Below are the code and all the weights of a small trained network. Each question names an input and a target symbol and asks about switching units off, where a switched-off unit gives its printed mean instead of its output.

import numpy as np


def w(rows, s, z=0):
    codes = np.array(rows[::2]) - 128.0
    scale = np.full(codes.shape[1], s)
    scale[-1] = z or s
    return codes * scale


def norm(h):
    return h / np.sqrt((h * h).mean(-1, keepdims=True) + 1e-5)


def f(y):
    return np.maximum(y, 0)


def softmax(a):
    e = np.exp(a - a.max(-1, keepdims=True))
    return e / e.sum(-1, keepdims=True)


def log_softmax(a):
    a = a - a.max(-1, keepdims=True)
    return a - np.log(np.exp(a).sum(-1, keepdims=True))


def net(x, mask):
    ids = ['ΘΞΦΨβγδεζω'.index(c) for c in x.split()]
    T = len(ids)
    res = E[ids] + P[:T]
    u = 0
    for l in range(2):
        q, k, v = (norm(res) @ M[l].T for M in (Q, K, V))
        z = softmax(np.where(np.tri(T) > 0, q @ k.T / 2**0.5, -1e9)) @ v
        res = res + np.where(mask[u], z, O[l][:, -1]) @ O[l][:, :-1]
        u += 1
        y = f(norm(res) @ A[l][:, :-1].T + A[l][:, -1])
        res = res + np.where(mask[u : u + 12], y, B[l][:, -1]) @ B[l][:, :-1]
        u += 12
    return log_softmax(norm(res)[-1] @ U[:, :-1].T + U[:, -1])


Q, K, V, O, A, B = {}, {}, {}, {}, {}, {}
E = w([
[7,70,74,91,154,66,134,85,125,206,136],'Θ',
[57,125,139,74,233,111,143,115,117,161,95],'Ξ',
[133,147,77,125,124,178,15,52,185,69,122],'Φ',
[161,211,202,128,158,186,125,57,90,93,137],'Ψ',
[252,118,97,141,198,132,29,161,69,127,162],'β',
[115,189,152,28,88,125,85,115,106,188,107],'γ',
[139,116,37,130,121,99,123,100,173,180,37],'δ',
[112,145,175,133,71,160,88,131,187,184,204],'ε',
[164,136,122,145,163,167,108,150,156,214,100],'ζ',
[93,107,187,73,121,96,138,61,45,126,51],'ω',
],0.023)
P = w([
[188,179,59,110,218,9,131,186,75,106,166],'0',
[178,169,64,129,199,85,88,176,72,107,143],'1',
[143,157,70,134,179,131,112,197,96,123,138],'2',
[168,134,92,106,166,130,104,142,105,120,147],'3',
[150,128,108,101,154,135,83,139,104,137,116],'4',
[163,128,143,88,157,124,107,106,128,146,118],'5',
[141,97,141,82,135,161,120,119,132,139,101],'6',
[125,85,167,100,126,143,108,112,133,165,81],'7',
[127,93,180,116,124,138,116,49,143,155,73],'8',
[112,71,188,107,114,151,133,61,144,154,57],'9',
[121,64,220,89,120,140,150,42,157,155,38],'10',
],0.011)
Q[0] = w([
[109,226,70,168,121,119,168,218,177,141,156],'0.h0',
[127,79,165,107,75,43,167,194,112,7,114],'0.h0',
],0.014)
K[0] = w([
[186,179,65,121,147,85,136,253,95,100,208],'0.h0',
[82,182,55,93,172,56,127,133,25,19,198],'0.h0',
],0.013)
V[0] = w([
[106,194,17,36,130,95,113,86,106,14,172],'0.h0',
[188,130,21,123,137,137,212,87,60,205,2],'0.h0',
],0.0082)
O[0] = w([
[103,39,114,144,42,135,2,67,98,34,189,28],'0.h0',
[90,99,224,94,78,50,36,228,159,18,97,253],'0.h0',
],0.0078,0.0062)
A[0] = w([
[185,154,134,36,159,131,183,164,46,96,150,140],'0.n0',
[142,142,146,164,154,227,90,107,151,87,89,147],'0.n1',
[43,145,158,144,124,116,110,119,144,177,167,124],'0.n2',
[169,91,167,197,56,95,180,153,187,159,111,108],'0.n3',
[126,244,67,162,160,90,153,166,196,76,157,222],'0.n4',
[127,76,184,113,160,183,58,109,145,174,91,253],'0.n5',
[196,58,148,176,164,137,155,156,151,134,179,215],'0.n6',
[101,163,131,125,127,166,125,164,152,187,181,187],'0.n7',
[95,188,143,75,199,103,99,66,91,137,172,208],'0.n8',
[134,102,137,82,156,170,122,110,121,164,131,72],'0.n9',
[156,167,161,167,137,100,184,140,70,62,140,149],'0.n10',
[188,123,57,225,97,124,148,167,79,114,52,154],'0.n11',
],0.011,0.0026)
B[0] = w([
[146,101,198,94,139,139,54,158,37,191,135,192],'0.n0',
[163,100,164,137,173,161,166,232,186,183,111,159],'0.n1',
[178,46,112,77,139,140,150,124,188,134,149,167],'0.n2',
[119,163,210,20,185,121,73,99,148,152,192,148],'0.n3',
[87,184,47,91,201,188,97,118,81,11,29,170],'0.n4',
[196,64,101,127,89,153,90,161,118,205,52,245],'0.n5',
[151,115,109,156,96,161,94,154,72,246,120,157],'0.n6',
[109,151,132,2,148,84,118,90,77,87,174,176],'0.n7',
[49,84,112,81,115,188,88,201,118,139,147,234],'0.n8',
[133,170,106,179,108,192,77,101,169,131,134,168],'0.n9',
[201,117,96,158,146,186,147,82,163,81,195,142],'0.n10',
[246,119,180,72,137,25,94,82,160,77,162,146],'0.n11',
],0.0094,0.011)
Q[1] = w([
[115,233,101,218,116,57,148,149,78,109,127],'1.h0',
[120,84,185,251,183,101,155,87,120,135,105],'1.h0',
],0.013)
K[1] = w([
[163,96,27,163,249,77,88,239,41,62,241],'1.h0',
[137,151,32,173,115,116,83,242,134,153,193],'1.h0',
],0.011)
V[1] = w([
[91,23,178,219,102,134,166,116,5,141,48],'1.h0',
[146,34,132,192,242,144,137,155,191,124,160],'1.h0',
],0.013)
O[1] = w([
[116,116,142,133,197,108,62,66,142,110,163,81],'1.h0',
[137,71,128,5,117,143,96,125,125,87,143,2],'1.h0',
],0.017,0.0086)
A[1] = w([
[91,251,127,13,77,94,59,64,55,91,169,91],'1.n0',
[142,123,224,161,139,242,167,120,101,64,185,206],'1.n1',
[135,146,108,125,94,223,77,97,144,72,86,194],'1.n2',
[119,215,149,143,167,122,80,135,206,142,180,85],'1.n3',
[147,52,206,156,48,89,166,146,115,78,65,232],'1.n4',
[171,76,117,175,86,167,100,97,157,202,79,188],'1.n5',
[104,77,162,84,150,202,147,87,205,145,76,111],'1.n6',
[177,25,106,56,108,165,145,52,88,157,116,142],'1.n7',
[165,70,129,96,49,125,207,201,162,151,169,123],'1.n8',
[32,109,42,107,126,35,197,125,213,137,156,87],'1.n9',
[138,90,156,189,203,91,135,47,126,80,124,200],'1.n10',
[153,134,53,107,134,155,202,52,62,150,90,251],'1.n11',
],0.013,0.002)
B[1] = w([
[113,237,83,240,161,95,221,91,148,181,120,157],'1.n0',
[45,169,195,99,83,98,90,89,78,45,149,143],'1.n1',
[181,96,121,168,92,160,205,121,130,185,33,167],'1.n2',
[146,99,124,123,79,123,186,74,107,75,62,159],'1.n3',
[127,147,125,102,151,105,138,99,248,57,227,173],'1.n4',
[20,180,142,121,91,91,130,127,174,178,193,247],'1.n5',
[169,184,187,129,106,128,106,185,110,202,146,195],'1.n6',
[126,83,178,115,126,208,113,111,214,150,155,185],'1.n7',
[157,184,130,109,242,129,163,88,77,181,112,168],'1.n8',
[184,102,194,182,4,102,189,104,9,108,49,148],'1.n9',
[173,137,109,81,147,165,176,45,166,181,79,152],'1.n10',
[134,110,141,83,169,49,142,118,197,27,194,183],'1.n11',
],0.013,0.012)
U = w([
[116,37,152,98,58,47,187,116,51,155,134,160],'Θ',
[2,60,115,104,197,133,122,183,115,141,122,200],'Ξ',
[129,101,78,171,73,217,158,147,191,141,75,74],'Φ',
[96,154,206,124,91,235,120,117,74,84,151,104],'Ψ',
[213,116,138,135,94,148,63,150,80,168,195,253],'β',
[54,191,128,238,96,96,133,155,84,174,151,196],'γ',
[152,133,146,118,91,31,143,151,184,64,124,118],'δ',
[140,177,94,93,140,138,218,104,115,143,213,102],'ε',
[168,200,129,86,129,99,146,187,32,116,25,54],'ζ',
[126,150,128,176,177,108,107,18,84,122,94,75],'ω',
],0.0087,0.002)

Each question gives the input, a string of symbols that net reads in full, and the target symbol t.
The units are the heads (2 rows each of Q, K, V and O) and the neurons (one row each of A and B). Each row of codes is followed by its name. A weight is (code - 128) times the scale printed after its matrix; where a second scale follows, it is the last column's (O, A, B and U).
mask holds one flag per unit, layer by layer, with each layer's heads first. A switched-off unit (its flag False) gives its mean, the last column of its rows in O or B, instead of its output. The means were averaged over made-up inputs and are rounded, as every weight is.
A unit's drop is (log p(t) with every unit on - log p(t) with that unit switched off) / (log p(t) with every unit on - log p(t) with every unit switched off).
The circuit of an input: a set's keep is (log p(t) with only the set's units on - log p(t) with every unit switched off) / (log p(t) with every unit on - log p(t) with every unit switched off). Starting from the 12 units with the biggest drops (on a tie, the unit counted first), units are removed one at a time, each time the one whose removal leaves the highest keep (on an exact tie, the one counted first), for as long as the keep stays at least 0.8.
units of the circuit, in order: the units of the circuit, biggest drop first
k most important neurons: the k neurons with the biggest drops, biggest first
k most important neurons of layer l: the k neurons of layer l with the biggest drops, biggest first
drop when u is switched off: that unit's drop, to one decimal
input Φ ε ε γ Φ, target ε: units of the circuit, in order : (0.h0)
input Ξ δ δ ζ Θ γ γ ω γ, target ω: 2 most important neurons of layer 1 : (1.n3 1.n10)
input γ δ ε β Ψ Θ, target Θ: 2 most important neurons : (1.n9 0.n0)
input Θ ε β Θ ζ ω γ δ Θ, target δ: units of the circuit, in order : (0.h0 1.n4)
input Ξ ε Ψ δ, target δ: units of the circuit, in order : (1.n11 0.n8)
input Ξ Ψ ζ γ Ψ, target ζ: units of the circuit, in order : (0.h0 1.n5)
input γ Ξ γ Ξ β, target γ: 2 most important neurons of layer 0 : (0.n1 0.n6)
input Φ Φ ζ Φ Θ ω Θ Ψ γ Ξ δ, target δ: units of the circuit, in order : (0.h0 1.n4)
input ζ γ ω Φ Ψ, target ω: units of the circuit, in order : (1.h0 1.n3)
input γ β δ β, target δ: 3 most important neurons : (1.n4 0.n8 1.n6)
input γ ζ β Ψ Ξ ε β Ψ, target ε: 2 most important neurons : (1.n11 0.n7)
input Ξ γ γ Φ γ β γ β γ, target γ: 2 most important neurons of layer 1 : (1.n5 1.n7)
input Φ β Ξ γ γ Φ, target γ: 2 most important neurons of layer 0 : (0.n1 0.n4)
input ε ε ζ ζ γ δ, target ζ: 3 most important neurons of layer 0 : (0.n3 0.n5 0.n4)
input ε β γ β δ Ψ γ γ Ξ, target γ: most important neuron of layer 1 : (1.n5)
input Θ Ξ β Ξ γ β ζ γ, target ζ: 2 most important neurons of layer 1 : (1.n5 1.n7)
input Ξ γ ζ γ Φ, target ζ: 2 most important neurons : (0.n4 1.n7)
input γ Ξ γ Φ γ Φ Θ ζ Φ β, target ζ: 2 most important neurons of layer 0 : (0.n4 0.n2)
input γ β ω Φ δ Φ, target δ: 3 most important neurons of layer 0 : (0.n8 0.n10 0.n1)
input β Ψ δ ζ ζ Φ δ, target ζ: most important neuron of layer 1 : (1.n8)
input Ξ ε δ ζ γ Θ β γ Ψ, target γ: drop when 0.n7 is switched off : 0.1
input γ γ Ξ γ γ Φ β Ψ γ Θ Ψ, target γ: drop when 1.n7 is switched off : 0.1
input Θ ζ Θ δ ζ ζ ω β, target ω: drop when 0.n0 is switched off : -0.1
input γ γ Ξ ε ζ Ψ ω γ Θ, target Θ: drop when 0.n4 is switched off : 0.1
input Ξ ζ Ξ, target ζ: 2 most important neurons : (1.n5 1.n7)
input ε ω Ψ Φ γ ζ ε Ξ Ξ, target ε: 2 most important neurons of layer 1 : (1.n11 1.n8)
input Φ ζ β β Θ β Ξ, target β: most important neuron of layer 1 : (1.n6)
input Θ Ξ ζ Ξ ζ γ γ ε β γ, target ε: 2 most important neurons : (1.n11 0.n7)
